The symbols move the items like this.
γ: s135->s862, s899->s828, s416->s377, s534->s112, s934->s723, s388->s820, s424->s425, s860->s811, s820->s116, s846->s435, s654->s762, s520->s860, s142->s534, s381->s195, s823->s151, s739->s422, s697->s485, s207->s851, s6->s916, s851->s407, s422->s34, s52->s381, s752->s6, s850->s363, s297->s934, s862->s594, s116->s138, s435->s416, s916->s739, s177->s653, s876->s697, s377->s142, s195->s908, s608->s177, s56->s608, s765->s520, s138->s135, s34->s846, s112->s654, s151->s669, s669->s212, s212->s899, s485->s823, s44->s424, s363->s297, s929->s876, s594->s44, s407->s907, s723->s56, s653->s752, s762->s207, s811->s388, s425->s52, s828->s765, s907->s929, s858->s850, s908->s858
ψ: s135->s425, s899->s811, s416->s654, s534->s851, s934->s653, s388->s862, s424->s908, s860->s138, s820->s594, s846->s534, s654->s907, s520->s116, s142->s207, s381->s363, s823->s828, s739->s416, s697->s212, s207->s876, s6->s846, s851->s697, s422->s377, s52->s850, s752->s34, s850->s56, s297->s177, s862->s52, s116->s44, s435->s112, s916->s435, s177->s739, s876->s669, s377->s762, s195->s297, s608->s916, s56->s6, s765->s820, s138->s424, s34->s142, s112->s407, s151->s765, s669->s520, s212->s860, s485->s899, s44->s195, s363->s608, s929->s151, s594->s381, s407->s485, s723->s752, s653->s422, s762->s929, s811->s135, s425->s858, s828->s388, s907->s823, s858->s723, s908->s934
η: s135->s138, s899->s212, s416->s435, s534->s142, s934->s297, s388->s811, s424->s44, s860->s520, s820->s388, s846->s34, s654->s112, s520->s765, s142->s377, s381->s52, s823->s485, s739->s916, s697->s876, s207->s762, s6->s752, s851->s207, s422->s739, s52->s425, s752->s653, s850->s858, s297->s363, s862->s135, s116->s820, s435->s846, s916->s6, s177->s608, s876->s929, s377->s416, s195->s381, s608->s56, s56->s723, s765->s828, s138->s116, s34->s422, s112->s534, s151->s823, s669->s151, s212->s669, s485->s697, s44->s594, s363->s850, s929->s907, s594->s862, s407->s851, s723->s934, s653->s177, s762->s654, s811->s860, s425->s424, s828->s899, s907->s407, s858->s908, s908->s195
δ: s135->s52, s899->s388, s416->s762, s534->s407, s934->s752, s388->s594, s424->s858, s860->s135, s820->s44, s846->s112, s654->s929, s520->s138, s142->s851, s381->s297, s823->s765, s739->s377, s697->s899, s207->s697, s6->s435, s851->s485, s422->s142, s52->s363, s752->s846, s850->s608, s297->s653, s862->s381, s116->s424, s435->s654, s916->s416, s177->s422, s876->s212, s377->s207, s195->s934, s608->s739, s56->s916, s765->s116, s138->s425, s34->s534, s112->s907, s151->s520, s669->s860, s212->s811, s485->s828, s44->s908, s363->s177, s929->s669, s594->s195, s407->s823, s723->s6, s653->s34, s762->s876, s811->s862, s425->s850, s828->s820, s907->s151, s858->s56, s908->s723
ω: s135->s44, s899->s520, s416->s534, s534->s762, s934->s608, s388->s138, s424->s381, s860->s820, s820->s135, s846->s377, s654->s851, s520->s388, s142->s654, s381->s858, s823->s212, s739->s846, s697->s151, s207->s907, s6->s422, s851->s929, s422->s435, s52->s908, s752->s739, s850->s934, s297->s56, s862->s424, s116->s862, s435->s142, s916->s34, s177->s6, s876->s823, s377->s112, s195->s850, s608->s752, s56->s653, s765->s811, s138->s594, s34->s416, s112->s207, s151->s899, s669->s828, s212->s765, s485->s669, s44->s52, s363->s723, s929->s485, s594->s425, s407->s876, s723->s177, s653->s916, s762->s407, s811->s116, s425->s195, s828->s860, s907->s697, s858->s297, s908->s363
θ: s135->s424, s899->s860, s416->s112, s534->s207, s934->s177, s388->s135, s424->s195, s860->s116, s820->s862, s846->s142, s654->s407, s520->s820, s142->s762, s381->s850, s823->s899, s739->s435, s697->s669, s207->s929, s6->s34, s851->s876, s422->s416, s52->s858, s752->s422, s850->s723, s297->s608, s862->s425, s116->s594, s435->s534, s916->s846, s177->s916, s876->s151, s377->s654, s195->s363, s608->s6, s56->s752, s765->s388, s138->s44, s34->s377, s112->s851, s151->s828, s669->s765, s212->s520, s485->s212, s44->s381, s363->s56, s929->s823, s594->s52, s407->s697, s723->s653, s653->s739, s762->s907, s811->s138, s425->s908, s828->s811, s907->s485, s858->s934, s908->s297

In the rows, zero is written as 508.

The rows follow the links: the fewer symbols apart two items are, the more alike their rows tend to be.

Each row is also shifted at random along 2 hidden directions that mean nothing.

Some items, each with a row of numbers:
s876:  590   559   435   611   526   391   497   555   624   523   479   450   567   529   498   488   526   528   533   476   502   650   280   420   426   406
s177:  565   505   464   632   625   439   502   550   585   545   466   479   548   517   529   391   555   499   466   446   564   633   440   519   551   471
s608:  446   569   440   582   506   406   501   564   626   511   489   456   564   530   500   506   507   553   550   498   484   640   179   413   404   370
s212:  350   530   468   622   570   428   492   535   619   546   460   470   570   521   504   443   550   462   513   454   521   651   550   460   465   516
s195:  502   449   546   475   581   602   524   505   421   520   523   551   467   487   548   429   519   514   430   501   577   434   557   623   649   529
s929:  663   563   496   506   397   433   489   483   548   493   499   473   533   527   449   633   487   473   610   531   425   532   606   382   359   553
s823:  374   471   565   394   471   627   530   487   404   472   558   564   447   488   532   536   476   563   483   555   511   370   451   594   579   492
s908:  528   476   565   387   441   597   524   461   401   476   552   551   452   493   508   582   469   526   511   559   490   363   588   554   546   549
s899:  456   476   489   588   641   512   517   555   531   542   486   511   517   509   555   369   552   521   425   457   588   576   409   583   615   460
s485:  779   451   531   527   596   545   520   508   434   527   501   533   474   495   532   421   527   492   431   482   578   461   640   611   645   560
s811:  553   522   464   637   600   422   497   546   598   550   460   465   561   519   519   410   558   479   490   450   541   644   492   489   511   491
s752: 1044   470   518   422   497   547   525   500   391   478   561   533   445   503   518   533   469   575   477   538   536   379   363   568   591   457
s407:  438   446   575   419   511   630   518   471   391   502   536   565   450   491   522   507   505   488   470   521   530   378   738   608   620   610
s135:  227   552   475   596   515   439   494   534   633   527   465   463   574   523   492   498   536   471   545   480   487   639   528   430   411   508
s425:  410   571   481   509   421   448   494   513   585   486   503   482   546   526   477   593   495   515   583   532   443   561   397   401   370   473
s653:  974   466   493   557   614   504   524   535   463   531   511   517   482   502   543   410   530   533   431   474   589   499   428   587   646   472
s860:  519   567   468   574   470   409   486   524   612   512   483   462   559   533   472   550   510   492   573   501   460   612   478   391   380   492
s6:  585   518   548   401   383   544   508   451   442   474   538   524   479   505   471   639   463   495   574   557   439   395   671   470   443   581
s56:  530   552   532   474   380   472   485   436   522   504   489   492   531   508   429   647   495   390   613   533   411   491   980   389   374   706
s762:  722   568   451   589   485   378   487   522   614   520   475   448   563   528   465   539   519   463   571   493   470   621   506   381   390   503
s52:  521   542   474   633   548   407   482   504   608   552   439   461   574   527   477   469   560   394   530   449   498   646   809   434   444   618

Complete each set of four: the symbols that take the first to the second take the third to the fourth, perhaps in another order.
Answers are names.
 393   486   574   385   420   604   517   449   417   475   545   554   455   494   494   602   477   480   531   559   465   363   734   537   515   611
:  275   529   534   399   376   565   513   473   478   464   549   525   492   503   487   634   462   535   575   566   431   421   497   477   430   516
::  631   560   488   445   378   468   499   502   521   467   538   488   513   525   474   641   456   553   597   562   427   488   327   406   377   445
: s669

 561   439   555   474   561   596   514   478   409   526   511   553   461   492   530   456   520   464   446   501   557   418   772   621   643   613
:  717   569   469   523   413   406   492   503   572   495   497   464   547   530   455   608   491   507   594   525   443   562   450   375   364   490
::  642   527   451   639   595   403   501   556   610   538   460   466   565   528   512   424   548   494   495   453   546   645   420   467   495   458
: s846

 466   554   514   448   384   490   506   486   524   472   532   496   519   515   474   638   471   523   590   555   426   480   453   408   384   499
:  229   567   473   568   481   438   491   521   624   518   479   473   565   518   487   520   523   479   560   495   473   621   473   421   393   493
::  541   445   557   435   524   607   525   489   400   497   538   557   450   491   535   488   502   519   462   525   540   390   596   605   619   549
: s116

 371   486   500   613   639   498   507   528   554   555   461   508   533   505   534   374   565   460   442   445   580   598   635   557   587   548
:  741   516   465   646   609   417   494   532   582   558   448   470   554   523   500   415   564   432   484   440   550   635   652   485   519   559
::  723   497   535   384   427   566   524   492   411   460   573   536   452   500   510   589   454   581   521   566   489   374   351   533   528   456
: s44

 686   468   542   418   497   593   528   485   396   483   556   550   448   487   527   524   475   555   473   543   529   382   470   589   599   498
:  166   521   499   622   582   458   496   525   613   556   446   482   569   517   510   422   562   429   506   453   520   651   694   479   490   570
::  596   513   530   388   397   548   522   485   444   452   570   526   471   501   495   629   453   579   550   576   459   392   314   484   468   448
: s899

 348   550   474   604   510   428   481   510   615   532   455   469   570   521   479   503   540   433   551   483   480   634   664   420   415   567
:  572   479   554   388   439   598   521   472   398   471   559   550   452   493   501   585   476   533   512   557   488   364   556   552   545   542
::  444   450   537   523   613   579   520   516   456   526   505   548   480   493   558   399   535   508   423   475   592   481   553   628   649   525
: s850

 429   552   515   445   381   497   499   473   520   476   517   503   516   515   458   639   475   491   594   548   425   482   587   414   383   550
:  441   494   471   612   635   476   509   567   571   544   475   496   538   510   555   372   554   526   445   452   581   614   345   552   574   435
::  610   463   559   407   483   601   519   470   389   495   546   553   451   493   514   538   483   512   483   542   518   368   632   584   581   561
: s850

 292   471   569   379   455   643   528   481   403   468   560   567   450   483   527   557   473   548   494   554   498   361   488   586   564   509
:  397   442   544   502   597   595   515   505   442   527   506   546   471   495   558   404   532   501   420   484   577   462   604   633   663   540
::  400   556   504   424   386   508   514   512   516   460   551   501   502   510   490   625   455   577   582   566   435   469   251   434   395   412
: s908

 743   452   553   444   524   585   521   473   391   514   537   552   447   494   510   506   502   485   465   521   537   390   725   598   615   594
:  184   563   509   507   422   478   496   493   584   500   490   489   549   518   471   593   502   460   586   529   429   556   634   410   369   559
::  693   557   487   485   394   443   493   487   539   486   518   477   527   526   448   634   479   492   605   540   427   512   533   379   357   523
: s381

 271   550   466   607   548   436   490   545   630   535   463   468   567   522   506   459   538   495   521   475   506   650   424   444   441   470
:  440   496   570   379   416   602   516   457   414   471   548   545   457   496   494   600   467   504   527   560   473   365   653   538   512   571
::  518   547   516   425   382   507   507   488   503   464   548   504   507   512   475   648   455   552   586   570   433   454   381   435   398   463
: s653

 748   459   510   481   582   559   528   544   427   495   551   531   458   495   566   441   492   616   422   515   587   439   165   624   644   370
:  455   565   498   502   404   451   492   481   569   497   492   480   544   515   456   614   495   475   595   532   428   544   602   387   368   551
::  330   561   492   527   431   454   491   496   585   507   482   479   557   521   462   583   498   463   588   516   437   574   619   400   372   551
: s594

 521   563   506   483   393   466   494   469   538   495   502   486   531   521   446   634   487   463   608   539   421   509   667   399   361   575
:  391   475   574   387   442   617   525   457   399   482   547   561   458   490   506   575   482   491   511   555   484   351   703   568   545   595
::  553   506   546   387   404   564   516   469   425   464   555   538   465   492   491   625   457   528   553   564   460   382   525   509   478   529
: s195

 712   580   449   545   442   394   490   518   592   502   492   453   548   532   463   586   495   511   587   513   447   591   389   374   364   463
:  465   517   458   630   610   445   504   563   602   547   475   477   549   522   531   393   549   514   473   451   558   642   347   506   524   426
::  419   440   575   459   549   623   517   461   405   525   510   565   461   489   531   468   519   450   455   503   552   405   858   625   641   654
: s907

 593   467   499   550   634   538   526   552   479   528   513   522   489   503   568   382   536   559   416   472   595   513   319   618   645   424
:  803   504   458   629   634   434   508   557   561   548   472   480   540   518   524   391   549   507   452   448   577   609   413   516   569   455
::  727   464   507   572   624   506   508   517   482   547   488   515   493   502   544   394   545   484   431   458   586   521   618   586   630   539
: s862

 182   469   517   584   639   545   511   530   532   551   474   526   521   501   558   360   563   479   425   447   579   573   613   600   618   544
:  435   533   465   624   569   418   490   548   616   540   455   465   564   523   500   444   551   477   515   461   520   652   491   452   470   489
::  451   442   546   499   594   601   525   500   431   522   517   554   466   487   551   426   526   493   427   494   573   452   641   635   653   560
: s422

 451   548   446   625   559   411   492   555   624   535   471   467   569   528   506   455   541   503   517   466   516   654   376   449   449   445
:  541   554   505   425   375   501   505   496   498   468   543   502   501   511   478   642   459   548   584   565   437   455   370   429   403   459
::  791   470   482   585   638   492   511   546   495   539   495   505   501   501   541   380   542   523   430   461   598   549   426   582   629   474
: s608

